Each row has a hidden trait or not; one of two labels after the row says which. A new part has a new trait and new labels.
In the rows, 128 means zero.
[152 164 126 113 169 170 203 146 145 131 158 145 131 126 123 136 144 123
 192 134 129 114 135 116 146 138 111 123 131 123 191  61 126 131 123 151
 123 128 135 115  91 117 127 143 132 108 134 124 153 154 105 136 125 134
 156 129 102 130 132 187 109  99 141 193 120 137 194 116 154  90 120  74
 142 114 121 132 128 113 107 139 130 123 142  75 120 140 140  34 118  89
 122  89 126 144 117  86 149 162 113  98 178 165 132 129 186 128 119 159
 159 156 119 167 154 116 118 144 138 124 165 134 212  68 105 151 156 122
 103 151  89 110 107  74 121]	(25)
[137 153 134 121 164 173 163 123 137 127 174 175 135 115 116 147 145 126
 194 107 128 102 135 119 151 139 119 106 127 122 172 126 142 133 124 141
 122 130 138 138  84 140 124 144 127 108 136 129 165 159 114 143 123 143
 138 154 121 130 133 162 101  86 156 227 107 128 175 132 160  69 103  71
 154 113 124 146 130 124 109 149 130 119 141 126 114 135 137  39 147  96
 122 103 110 140 111  71 163 146 109 127 176 247 124 128 180 125 114 160
 181 175 117 165 160 129 115 136 143 112 141 141 193  82 103 151 137 124
 123 124 109 117 114  82 118]	(21)
[142 154 134 114 172 156 163 205 164 132 132  91 121 150 146  96 135 118
 205 168 135 143 145 125 116 124  96 147 135 143 188  27 105 123 140 159
 109 171 132  91 194 114 129 135 230 127 131 125 116 107 123 113 131  34
 189 104 124 101 126 155 122 134 120 143 141 142 179 134 129 123 134 114
 118 143 114  83 122  88 119 107 124 122 107   1 138 145 121 116  90  87
 136 128 129 141 143  78 121 151 136 103 185   1 101 120 159 118 137 117
  72 110 137 148 132 110 101 140 125 185 174  96 121 175 156 106 146 143
 108 154  50 100 106 161 122]	(25)
[140 140 122 116 156 127 201 202 156 123 112  83 126 154 144 111 128 124
 178 149 139 119 128 126 133 130 146 195 133 111 155  48 112 123 127 146
 125 135 127 102 219 104 130 128 192 126 122 126 115 121 119 101 109  76
 122 131 111 118 127 162 109 142 104 162 151 148 151  92 124 143 122 115
 122 124 122 121 123  95 103 104 134 128 125  42 136 135 137  91  75 115
 112 107 138 136 129 132 130 151 131 113 171  50 105 128 123 117 142 134
 107 121 152 141 140 138 126 143 124 176 161 115 128 124 132 160 134 126
 112 129 100 112 107 165 124]	(21)
[133 153 120 124 167 150 187 168 145 141 129  85 118 166 132 110 142 122
 189 166 135 138 132 118 127 128 120 163 135 127 191  39 104 126 122 150
 128 132 124  83 172  79 133 132 138 123 128 124 118 132 106 118 117  90
 142 102 101 114 131 168 112 111 127 187 146 146 189 100 122 133 133 108
 125 119 114 112 124  99 107 107 133 125 131  56 139 147 135  54  61  92
 125  83 131 147 142 102 148 145 137  87 182  10 117 125 145 115 140 130
  82 105 152 128 136 112 127 147 128 181 177 121 180 109 127 117 146 132
 104 154  42 119 107 126 123]	(25)
[111 127 147 119 127 147  58 162 170 119 136  86 132 137 149 115 127 131
 144 182 143 168 148 129 104 123 134 150 127 155 194 101 103 117 158 119
 109 148 138 135 196 149 131 126 250 124 129 131  81  90 141 120 165  86
 158 120 133 113 125 105 143 149 121 148 137 134 130 128  95 148 148 136
 117 160 121  85 118 139 149  93 116 120 108   1 124 124 117 209 126 119
 175 154 115 120 144 113 120 128 127 121 156   1 103 120 161 118 133 110
  48 100 118 120 114 128  74 128 122 144 129  90  90 189 166  83 133 131
 123 150 123  98 137 171 137]	(21)
[119 164 128 133 160 165 175 140 142 139 150 139 117 161 123 118 166 125
 224 123 140 116 122 112 150 145 167 115 127 115 165  49 135 130 115 137
 132 105 122 109 139  93 135 166 146 107 128 133 132 151 114 122 108 143
 105 133 104 124 137 159 102 102 142 255 135 139 155 116 131  85 112 107
 143 109 116 141 126 109 112 135 135 124 150  81 122 135 145  25  81 104
 111  77 131 150 119 113 152 154 122 101 191 177 140 127 103 108 123 145
 139 156 125 134 141 112 118 148 143 159 164 136 202  92 118 144 155 137
 120 124  73 115 105  99 119]	(21)
[156 141 142 108 146 144 104 180 137  94 182 194 141 103 128 152 129 127
 217 105 118  77 150 129 150 138 127 123 131 122 159 136 145 131 130 128
 106 133 141 151  86 187 117 130 200 127 129 136 157 116 133 140 144 179
 132 164 128 136 125 142 127 106 135 222 115 129 137 122 162  77 107  71
 157 131 130 133 127 145 155 139 119 125 134 103 104 115 127 181 179 119
 143 140 124 118 112 115 136 166 108 156 163 231 143 130 189 130 115 137
 255 187  91 169 151 133 139 122 144  73 118 125  90 116 114 179 114 118
 124 138 192 110 131  92 121]	(21)
[143 134 124 116 146 156 206 124 124 115 150 163 138 103 119 157 138 126
 168  95 127  91 126 125 157 144 132 159 127 104 143 119 149 133 116 131
 127 118 137 155  98 149 122 124 122 110 128 126 158 154 114 132 111 169
 112 180 123 139 131 177  93 112 139 181 115 133 146 108 167  99  95  78
 151 103 131 163 130 129  89 146 132 125 149 164 110 135 145  36 160 117
 102  81 118 130 100 106 169 154 106 137 150 255 118 133 164 130 117 178
 218 180 114 165 173 155 136 134 139 100 130 146 185  51  87 183 122 104
 128 102 166 128 113  78 118]	(21)
[ 94 127 158 135 114 125  30 173 163 107 142 110 128 151 146 120 138 135
 143 149 148 152 130 130 127 141 199 160 121 141 171 113 116 118 154 100
 120 118 128 142 219 135 137 129 255 116 122 144  83  97 154 108 135 126
  92 146 134 117 127  84 125 161 126 212 142 133  85 136  84 138 148 146
 123 153 127 107 119 138 152  92 124 125 122  21 118 115 131 197 118 142
 157 144 113 120 136 146 128 131 126 144 153  21 107 122  83 105 134 115
  61 107 111  94 112 143  85 132 135 130 129  97  82 188 160 113 123 132
 140 111 151 111 137 175 137]	(21)

Next part:
[168 106 156 105 108  91 139 109  53 117 128 130  93 153 117 152 182 111
  56 119 196 126 120 162 110 154 120 162 170 124 129 142 127 118 121 139
 157 125 138  24 156  11 130  87 153 147 142  98 109 138]	J
[137 111 150 136 207 109  65 175 160 145 142 149  97 134 148 136  88  91
 128 112 116 159 103 132 103 152 108 104  99 104  84 160 150 126  95  86
 131 126 118 164  93 131 150 120 104 117 152 115 127 107]	J
[144 137 109 126 195 157 118 146 137 126 154 132  86 132 120 148 102 110
 136 104 110 154 142 140 121  99 125 119 138 122 106 196 125 140 160  92
 130 161 134 168 115 146 107 106 133 125 150 146 137 148]	D
[160 106 160 122 160 124 116 167 143 183 167 116 103 211 180 105 137  37
  94 117 162 174 127 105 131 168 127  81 140 129 132 186 172 139 110  97
 147 138  97 125 162  45 101  98 157  85 154 136 122 143]	D
[121 125 162 133 150 131 160 134 133 101 110 132 138 156  95 114 135  84
 157  88 165 106 155 114  93 115 116 117  85 158  45 115 123 145 123 136
 168 131 103 113 136 106  97 142 145 111 131 105 155 149]	J
[158  98 146 131 168  99 138 151  99 167 100 149 114 117 143 130 189  76
  84  88 217 183 103 130 103  87 112 123 109  88 131 116 161 126 156  98
 131 153 160  90 137  60 117  87 132 112 133  89 143 129]	D
[126  84 240 152 169 170 131 190 133 111 203 107 138  82  36 149  86  94
 131 113 255 180  68 136 110 170  99 111  89 102 146 150  94 127  99  84
 160 155  15  99 112 150  74 135 169  83 158 206 183  92]	D
[186 103 146 121 121 115 132 143 129 157 234 143 173 194  90 190 143  93
  37  98 174 163 103 117 100 129 121 144 142 156 173 144 126 116  97 131
 150 134  94 120 167  83  77 146 127  66 166 141 134 146]	D
[149 117 130 145  73 133 120 132 105 154  72  91 162 210 174 127 129 110
  98 111 198 101 131 139 104 173 156  91 133 145 158 127 151 150 128 116
 151 133 147 111 112  89 129 119 116 141  75 123 114 146]	J
[132 123 161 159 100 141 134  46 114 157 105 129 109 136 124 108 128 131
 110 115 164 120 123 150 120 125 131 129 129 104  86 114 104 152  84 115
 116 153 175 153 127  95  92 115  97 119 118 116 157 107]	J
[129 119 124 184 170 130  91 116 181 121  82  96  96 111 255 116 116 138
 156  97 143 156 125 159 139 123 128  76  92 116  59 117 161 170 177  76
 130 143 124 144 119  99 107  90 104 103 114 113 118  98]	J
[148 131 112 142 172 147 114 186 141 155 197 113  79 151 134 150  95 112
 126 101  66 160 169 133 155 137 132  70 113 130 103 151 114 174 140  74
 138 143  87 150 133 187  94 117 122  84 129 182 149 152]	D
[142 111 134 136 182  86 116 174 154 139 178 142 148 138  91 107 114  88
  74  94 166 166 125 135 133 126 118 102  99 140 145 142 139 121 155 129
 109 140  89 123 111 128 107 122 164  47 173 124 109 144]	D
[174  86 159 106 155 101 107 166 132 117 162 122 138 120 103 113 134  83
 121 102 255 156  94 136 126 140 116 121 128 131 138 155 138 117 120 112
 150 132 117  43 119  54 109  85 146  75 153 127 111 132]	D
[139 143 112 139 168 112 138 141 110 151 147 132 131 180 147 114 137  90
 105 151 103 156 101 165 113  62 155 110 139 138 115 123 147 143 151 111
 120 161 139 145 133 174 150 119 117 128 130 115 133 125]	J
[124 124 132 151 143 142 146 158 151 158 155 109 124 192 144 134 115 108
 130 147 146 103 115 145 117  91 101 104 127 133 158 115 128 125 139 116
 127 139 192 183 119 109 108 161 135  65 126 133 145 145]	D
[131 119  74 124 190 124  82 129 127 139 183 131 111 152  53 147  78 154
 102 107  78 163 145 125 144 117 125  90 128 131 138 145 157 125 157  98
 154 139 136 178 144 166 108 136 160  65 173 130 141 162]	D
[127 130 136 151 167 111 104 128 131 150 146  92 104 118 197 131 139  86
 140  84 150 147 134 115 133  94 129 103  99  90 122 136 134 116 151  95
 112 159 150 113 118 120  76 109 174 114 143  97 142 136]	D
[127 147 107 155 141 108 101 115  98 123 144  93  87 187 140  94 107 143
 113  85  79 118 171 136 147 151 145  79 135 178  90 133 118 163 144 131
 108 110 127 202 152 142 142  92 130  83 134 132 119 163]	D
[167 153 115 141 146  94  89 116  83 126 119 118 124 159 115  94 112  91
 104 158  92 119 135 126 108  79 132 106 139 131 126 146 151 146 117 109
 127 140 158 150 113 112 151 105 112 106 126  93 111 111]	J
[133 117 131 169  91 127 110 107 133 147  57  72 179 198 126 101 128 115
 103  91 209 100 140 114 112 187  90 101 125 148  99 110 144 164 120 136
 139 126 116 122 156  43 136 130 111 116 151  89 116 137]	J
[150 117 158 126 124 112 131  83 115 121 142 123 107 132 141 142 167 107
 168 105 205 146 110 140 115 164 108 151 113 145 146 145 118 145 120 161
 145 141 123 118 154  57 141 130 132 126 144 137 143 123]	J
[117 141 119 124 103 141 175  97 136 154 126 109 124 146 170 163 123 171
 184 138 121 108 106 130 105  97 165 151 158 139 136 125 152 140 164 154
 150 122 140 124 126 127 186 116 115 130 121 115 151 131]	J
[117 110 182 108 112 105 144 197  88 157 153  93 109 141  83 138 158 112
 117 136 248 144  87 135 115 192 126 141 119 102  97 151 134 129 107 137
 120 159 131  50 145  38 104 128 142 119 159 121  85 108]	D
[103 173 159 137 181 120 158 118 120 129 148 129 152 124 241 138 126 109
 145  77 155 148 130 131 150  66 133  39 105  82 116 117 128 138 106 117
 109 145 100 184  89 136 139  95  86 105 153 128 168 119]	J
[172 124 136  86  50 113 127 132  95 111 150 120 133 177  13 125 186 108
  80 125 190 145 117 119 103 219 113 161 176 184 132 153 135 106 116 197
 163 111 130  59 150  67 118 138 161 119 134 116 134 150]	D
[132 118 100 131 142 126 122 175 162 154 143 117 104 132  30 133 129  94
  67 107  49 113 137 123 103 151 161 112 143 155 118 156 105 137 128 152
 152 117 127 152 156  64  86 123 146 113 154 118 122 149]	D
[125  93 168 122  88 151 142 135  92 147 126 134 155 119  55 151 150 104
  87 137 236 118  94 131 127 185 122 188 146 150 166 128 119 137  76 168
 149 132 143  94 161  80  95 112 116 146 177 140 111 129]	D
[155 147  66 135 168 151 133 137  97 148 147 167 167 125 187 153 153 111
  89 158 134 155 132 120 129  76 111 106 144 130 156 169 136 113 111 129
 108 139 102 168 127 104 143 155 132 152 161 122 118 129]	J
[117 135 119 170  73 152 121 160 138 127 161  89 108 160  95  95 153 162
 110  97 177  82 125 147 124 215 140 158 118 136 106 142 131 156 114 132
 157  63 129  89 183 146 116  87 144 117 111 157 136 156]	D
[111  96 127  84 110 128  83 170 110 116 171  96  98 115 103 154 123 162
  80 134 107 138 109 109 153 142 131 144 140 125 131 118 146  92 164 145
 166 110 103  92 159  88  62 128 137  83 169 106  97 156]	D
[157 130 125 120 157 119  96 141 141 101 168 155 109  92 151 164 162 152
  96 103  49 159 129 149 151  45 123 144 131 123 135 157 135 122 162  97
 109 162 171 140 125 111  87 122 140 119 147  95  68 144]	D
[187 103 152 107 172  85  77 159 116 157 139 130 111 115  90 137 170  93
  75 130 148 163 124 111 179 140 109  97 119 106 167 160 114 111 150 128
 155 138 164  65 121 102  28 125 169  74 152 123 105 146]	D
